Below are the code and all the weights of a small trained network. Each question names an input and a class and asks about switching units off, where a switched-off unit gives its printed mean instead of its output.

import numpy as np


def w(rows, s, z=0):
    codes = np.array(rows[::2]) - 128.0
    scale = np.full(codes.shape[1], s)
    scale[-1] = z or s
    return codes * scale


def f(y):
    return np.maximum(y, 0)


def log_softmax(a):
    a = a - a.max(-1, keepdims=True)
    return a - np.log(np.exp(a).sum(-1, keepdims=True))


def net(x, mask):
    res = np.array(x, float).reshape(1, 6) / 4 @ E
    y = f(res @ A[0][:, :-1].T + A[0][:, -1])
    res = res + np.where(mask, y, B[0][:, -1]) @ B[0][:, :-1]
    return log_softmax(res[-1] @ U[:, :-1].T + U[:, -1])


A, B = {}, {}
E = w([
[128,131,124,124,127,129],'x0',
[166,213,189,136,191,229],'x1',
[128,128,126,131,127,129],'x2',
[206,129,183,112,7,123],'x3',
[251,106,82,132,203,78],'x4',
[126,139,131,132,128,116],'x5',
],0.012)
A[0] = w([
[155,113,139,153,94,140,4],'n0',
[78,132,82,129,210,128,31],'n1',
[158,136,118,119,174,97,74],'n2',
[107,90,97,114,102,75,100],'n3',
[159,126,102,119,140,128,47],'n4',
[231,128,178,120,54,119,31],'n5',
[123,142,132,116,130,115,38],'n6',
[96,56,103,127,104,98,53],'n7',
[87,143,160,102,119,111,3],'n8',
[246,118,91,120,179,80,124],'n9',
[86,116,121,130,213,110,24],'n10',
[122,84,73,104,97,62,85],'n11',
[96,160,120,123,104,129,5],'n12',
[188,214,167,123,177,207,62],'n13',
[194,128,194,106,50,126,36],'n14',
[131,108,130,126,129,148,83],'n15',
[212,117,113,111,167,92,99],'n16',
[156,173,180,141,163,201,22],'n17',
[14,152,170,104,69,163,116],'n18',
[100,66,89,147,92,70,59],'n19',
[123,106,89,145,97,100,24],'n20',
[74,112,100,148,217,138,35],'n21',
],0.013,0.0045)
B[0] = w([
[111,153,103,137,129,118,147],'n0',
[86,143,82,92,81,96,197],'n1',
[105,94,131,147,115,157,174],'n2',
[188,167,177,97,192,112,189],'n3',
[124,105,127,150,142,140,151],'n4',
[66,159,52,82,81,91,224],'n5',
[132,109,127,129,134,108,128],'n6',
[163,160,159,102,154,122,186],'n7',
[117,115,136,156,138,151,148],'n8',
[100,40,161,224,75,227,252],'n9',
[86,147,84,94,62,103,185],'n10',
[190,155,168,100,172,122,204],'n11',
[119,108,135,138,134,156,145],'n12',
[204,173,179,100,204,94,237],'n13',
[61,150,44,81,77,68,216],'n14',
[119,144,142,128,126,129,128],'n15',
[117,62,144,173,90,189,212],'n16',
[182,162,172,92,192,99,203],'n17',
[118,22,160,248,91,216,247],'n18',
[181,163,163,98,193,102,203],'n19',
[159,144,134,132,160,110,160],'n20',
[85,183,69,100,78,89,200],'n21',
],0.011,0.016)
U = w([
[128,33,154,244,98,192,249],'0',
[231,163,185,95,183,109,66],'1',
[56,148,3,87,77,94,36],'2',
],0.014,0.002)

Each question gives the input, the list of numbers given to net, and the class t.
The units are the neurons (one row each of A and B). Each row of codes is followed by its name. A weight is (code - 128) times the scale printed after its matrix; where a second scale follows, it is the last column's (A, B and U).
mask holds one flag per neuron, in row order. A switched-off neuron (its flag False) gives its mean, the last column of its row in B, instead of its output. The means were averaged over made-up inputs and are rounded, as every weight is.
A unit's drop is (log p(t) with every unit on - log p(t) with that unit switched off) / (log p(t) with every unit on - log p(t) with every unit switched off).
The circuit of an input: a set's keep is (log p(t) with only the set's units on - log p(t) with every unit switched off) / (log p(t) with every unit on - log p(t) with every unit switched off). Starting from the 12 units with the biggest drops (on a tie, the unit counted first), units are removed one at a time, each time the one whose removal leaves the highest keep (on an exact tie, the one counted first), for as long as the keep stays at least 0.8.
circuit, biggest first: the units of the circuit, biggest drop first
top k neurons: the k neurons with the biggest drops, biggest first
drop when u is switched off: that unit's drop, to one decimal
input [7,-4,-2,8,-5,6], class 2: circuit, biggest first -> (n14)
input [2,8,-1,-6,8,0], class 0: top 2 neurons -> (n9, n16)
input [-6,-5,-5,6,2,-8], class 2: top 4 neurons -> (n5, n14, n13, n17)
input [-1,8,-5,-6,-7,4], class 1: top 3 neurons -> (n13, n17, n9)
input [-3,6,-4,-5,1,6], class 1: top 2 neurons -> (n13, n17)
input [-7,6,-1,7,-6,-5], class 2: top 3 neurons -> (n14, n5, n9)
input [8,0,-8,-2,1,-3], class 2: top 3 neurons -> (n18, n9, n16)
input [-2,2,-7,8,8,6], class 0: top 4 neurons -> (n9, n16, n21, n1)
input [-7,-8,5,7,0,7], class 1: top 3 neurons -> (n11, n19, n3)
input [8,5,8,-7,0,-2], class 2: top 2 neurons -> (n21, n1)
input [-7,5,-7,-8,8,7], class 0: top 2 neurons -> (n9, n16)
input [-1,6,0,-5,6,0], class 0: top 4 neurons -> (n9, n16, n19, n2)
input [7,-5,2,7,-1,-8], class 2: top 2 neurons -> (n14, n5)
input [2,2,-6,1,1,-3], class 1: circuit, biggest first -> (n18)
input [4,8,1,-8,0,5], class 1: drop when n14 is switched off -> 2.1
input [8,-6,-2,-2,-4,1], class 1: drop when n9 is switched off -> 0.1
input [3,6,2,-5,1,-5], class 1: drop when n13 is switched off -> 2.5
